Below are the code and all the weights of a small trained network. Each question names an input and a class and asks about switching units off, where a switched-off unit gives its printed mean instead of its output.

import numpy as np


def w(rows, s, z=0):
    codes = np.array(rows[::2]) - 128.0
    scale = np.full(codes.shape[1], s)
    scale[-1] = z or s
    return codes * scale


def norm(h):
    return h / np.sqrt((h * h).mean(-1, keepdims=True) + 1e-5)


def f(y):
    return np.maximum(y, 0)


def log_softmax(a):
    a = a - a.max(-1, keepdims=True)
    return a - np.log(np.exp(a).sum(-1, keepdims=True))


def net(x, mask):
    res = np.array(x, float).reshape(1, 4) / 4 @ E
    u = 0
    for l in range(3):
        y = f(norm(res) @ A[l][:, :-1].T + A[l][:, -1])
        res = res + np.where(mask[u : u + 10], y, B[l][:, -1]) @ B[l][:, :-1]
        u += 10
    return log_softmax(norm(res)[-1] @ U[:, :-1].T + U[:, -1])


A, B = {}, {}
E = w([
[255,77,113,173,105,97,97,38,189],'x0',
[137,131,151,213,216,109,183,111,84],'x1',
[142,153,202,125,74,98,188,111,136],'x2',
[100,182,40,112,113,32,127,46,128],'x3',
],0.0096)
A[0] = w([
[166,151,117,102,112,147,115,192,156,104],'L0N0',
[155,64,190,97,87,129,213,106,127,106],'L0N1',
[127,148,105,115,67,237,116,93,210,27],'L0N2',
[133,68,170,255,178,175,173,127,113,94],'L0N3',
[101,177,99,167,101,60,99,123,163,26],'L0N4',
[158,165,202,141,107,194,52,190,218,115],'L0N5',
[127,76,73,148,172,114,65,158,142,4],'L0N6',
[87,5,38,151,161,148,47,122,50,46],'L0N7',
[127,78,104,177,122,219,83,147,89,124],'L0N8',
[214,87,130,121,178,131,106,149,163,102],'L0N9',
],0.0089,0.0044)
B[0] = w([
[108,193,157,72,161,196,87,107,94,172],'L0N0',
[182,198,166,71,161,86,123,254,158,203],'L0N1',
[70,172,165,115,94,205,112,37,216,184],'L0N2',
[124,196,147,91,160,244,137,24,95,254],'L0N3',
[148,138,131,216,76,115,51,165,25,179],'L0N4',
[140,61,182,169,98,150,82,136,10,234],'L0N5',
[180,203,103,48,162,121,151,253,187,163],'L0N6',
[191,232,131,36,169,85,121,138,150,214],'L0N7',
[162,94,184,98,124,95,121,174,89,211],'L0N8',
[76,65,90,176,129,161,148,196,139,204],'L0N9',
],0.008,0.0058)
A[1] = w([
[183,187,72,151,72,61,120,234,136,198],'L1N0',
[100,174,217,89,39,69,243,119,176,4],'L1N1',
[88,203,196,69,227,160,78,191,192,203],'L1N2',
[2,114,52,78,107,182,188,216,68,6],'L1N3',
[217,66,38,192,83,156,165,118,215,48],'L1N4',
[216,99,165,159,173,161,88,143,222,232],'L1N5',
[87,161,71,24,26,105,70,72,199,132],'L1N6',
[168,93,173,137,91,117,64,81,190,90],'L1N7',
[141,156,76,145,225,59,215,32,86,106],'L1N8',
[252,66,94,157,107,165,159,9,153,178],'L1N9',
],0.0067,0.0021)
B[1] = w([
[183,63,25,138,105,28,129,135,116,193],'L1N0',
[221,99,99,27,192,91,91,178,175,174],'L1N1',
[83,74,100,58,113,112,154,129,112,254],'L1N2',
[122,84,23,161,104,130,195,136,219,197],'L1N3',
[85,84,30,168,97,39,176,209,212,158],'L1N4',
[46,93,88,95,118,44,189,176,148,195],'L1N5',
[137,101,227,148,200,237,78,92,46,217],'L1N6',
[111,118,2,185,104,125,216,160,175,167],'L1N7',
[80,180,198,151,193,251,89,86,110,191],'L1N8',
[12,146,131,115,104,131,173,157,158,186],'L1N9',
],0.0071,0.0082)
A[2] = w([
[65,113,101,111,143,127,219,150,167,95],'L2N0',
[125,124,155,108,6,186,83,114,138,104],'L2N1',
[77,104,159,97,114,154,144,209,109,155],'L2N2',
[91,106,96,48,58,141,105,89,157,210],'L2N3',
[97,168,142,100,100,159,80,123,161,2],'L2N4',
[119,142,126,110,139,146,61,169,172,107],'L2N5',
[95,172,65,149,85,39,99,119,83,134],'L2N6',
[61,185,99,159,84,77,67,89,73,11],'L2N7',
[192,183,202,100,87,46,176,150,126,19],'L2N8',
[75,120,104,110,114,140,104,142,58,128],'L2N9',
],0.012,0.0051)
B[2] = w([
[83,165,61,157,81,87,98,116,193,206],'L2N0',
[102,183,136,155,199,169,145,68,92,187],'L2N1',
[165,75,87,174,59,65,94,76,153,255],'L2N2',
[66,182,148,184,183,141,191,153,125,227],'L2N3',
[84,193,139,165,187,116,216,66,147,140],'L2N4',
[187,209,109,64,196,126,171,93,79,164],'L2N5',
[160,17,210,115,82,170,121,174,131,202],'L2N6',
[213,67,235,104,41,191,111,115,41,169],'L2N7',
[177,189,34,1,193,73,53,182,99,157],'L2N8',
[184,108,162,168,107,79,119,123,192,207],'L2N9',
],0.01,0.011)
U = w([
[207,5,206,176,65,179,75,134,50,252],'0',
[38,75,24,244,59,38,183,135,252,66],'1',
[60,219,170,179,231,228,183,39,100,79],'2',
[220,171,39,23,203,32,75,213,147,49],'3',
],0.014,0.0034)

Each question gives the input, the list of numbers given to net, and the class t.
The units are the neurons (one row each of A and B). Each row of codes is followed by its name. A weight is (code - 128) times the scale printed after its matrix; where a second scale follows, it is the last column's (A, B and U).
mask holds one flag per neuron, layer by layer. A switched-off neuron (its flag False) gives its mean, the last column of its row in B, instead of its output. The means were averaged over made-up inputs and are rounded, as every weight is.
A unit's drop is (log p(t) with every unit on - log p(t) with that unit switched off) / (log p(t) with every unit on - log p(t) with every unit switched off).
The circuit of an input: a set's keep is (log p(t) with only the set's units on - log p(t) with every unit switched off) / (log p(t) with every unit on - log p(t) with every unit switched off). Starting from the 12 units with the biggest drops (on a tie, the unit counted first), units are removed one at a time, each time the one whose removal leaves the highest keep (on an exact tie, the one counted first), for as long as the keep stays at least 0.8.
units of the circuit, in order: the units of the circuit, biggest drop first
k most important neurons: the k neurons with the biggest drops, biggest first
top k neurons in layer l: the k neurons of layer l with the biggest drops, biggest first
drop of u: that unit's drop, to one decimal
input [-6,-8,-8,-6], class 2: top 4 neurons in layer 2 -> (L2N1, L2N3, L2N4, L2N8)
input [6,1,-7,1], class 3: 3 most important neurons -> (L0N7, L0N6, L2N2)
input [-6,-1,-8,-5], class 3: units of the circuit, in order -> (L0N7)
input [-5,-7,-7,7], class 0: top 3 neurons in layer 0 -> (L0N3, L0N4, L0N1)
input [-7,-3,-7,7], class 0: units of the circuit, in order -> (L2N6, L2N7)
input [6,2,7,-5], class 3: 2 most important neurons -> (L0N1, L2N8)
input [-3,5,5,6], class 0: 2 most important neurons -> (L0N4, L0N3)
input [3,8,6,0], class 2: 2 most important neurons -> (L0N3, L1N8)
input [2,1,3,3], class 0: 2 most important neurons -> (L0N4, L2N6)
input [-2,3,-4,2], class 3: 2 most important neurons -> (L0N7, L0N6)
input [3,-1,8,6], class 3: 2 most important neurons -> (L2N8, L1N1)
input [6,-2,4,6], class 0: top 2 neurons in layer 0 -> (L0N4, L0N9)
input [-8,-8,-8,-4], class 1: 3 most important neurons -> (L1N3, L0N3, L2N2)
input [2,6,-1,-1], class 2: units of the circuit, in order -> (L0N3)
input [0,8,1,8], class 0: 2 most important neurons -> (L0N4, L2N7)
input [4,5,2,-2], class 2: 3 most important neurons -> (L0N3, L1N8, L1N3)
input [-7,-1,-7,0], class 1: 2 most important neurons -> (L1N3, L1N2)
input [6,1,-8,-5], class 3: 2 most important neurons -> (L0N7, L0N6)
input [5,-8,0,6], class 2: 2 most important neurons -> (L0N2, L1N6)
input [-6,-8,5,-3], class 2: units of the circuit, in order -> (L2N1)
input [3,6,-8,6], class 3: top 3 neurons in layer 0 -> (L0N7, L0N6, L0N5)
input [0,-7,6,8], class 0: 3 most important neurons -> (L0N4, L0N3, L1N0)
input [3,5,-7,4], class 3: top 2 neurons in layer 0 -> (L0N6, L0N7)
input [1,-4,-1,5], class 0: top 2 neurons in layer 0 -> (L0N4, L0N3)
input [6,8,3,-1], class 2: drop of L0N3 -> 3.3
input [-3,-4,0,-1], class 2: drop of L2N9 -> 0.0
input [-6,0,4,7], class 0: drop of L0N4 -> 0.3
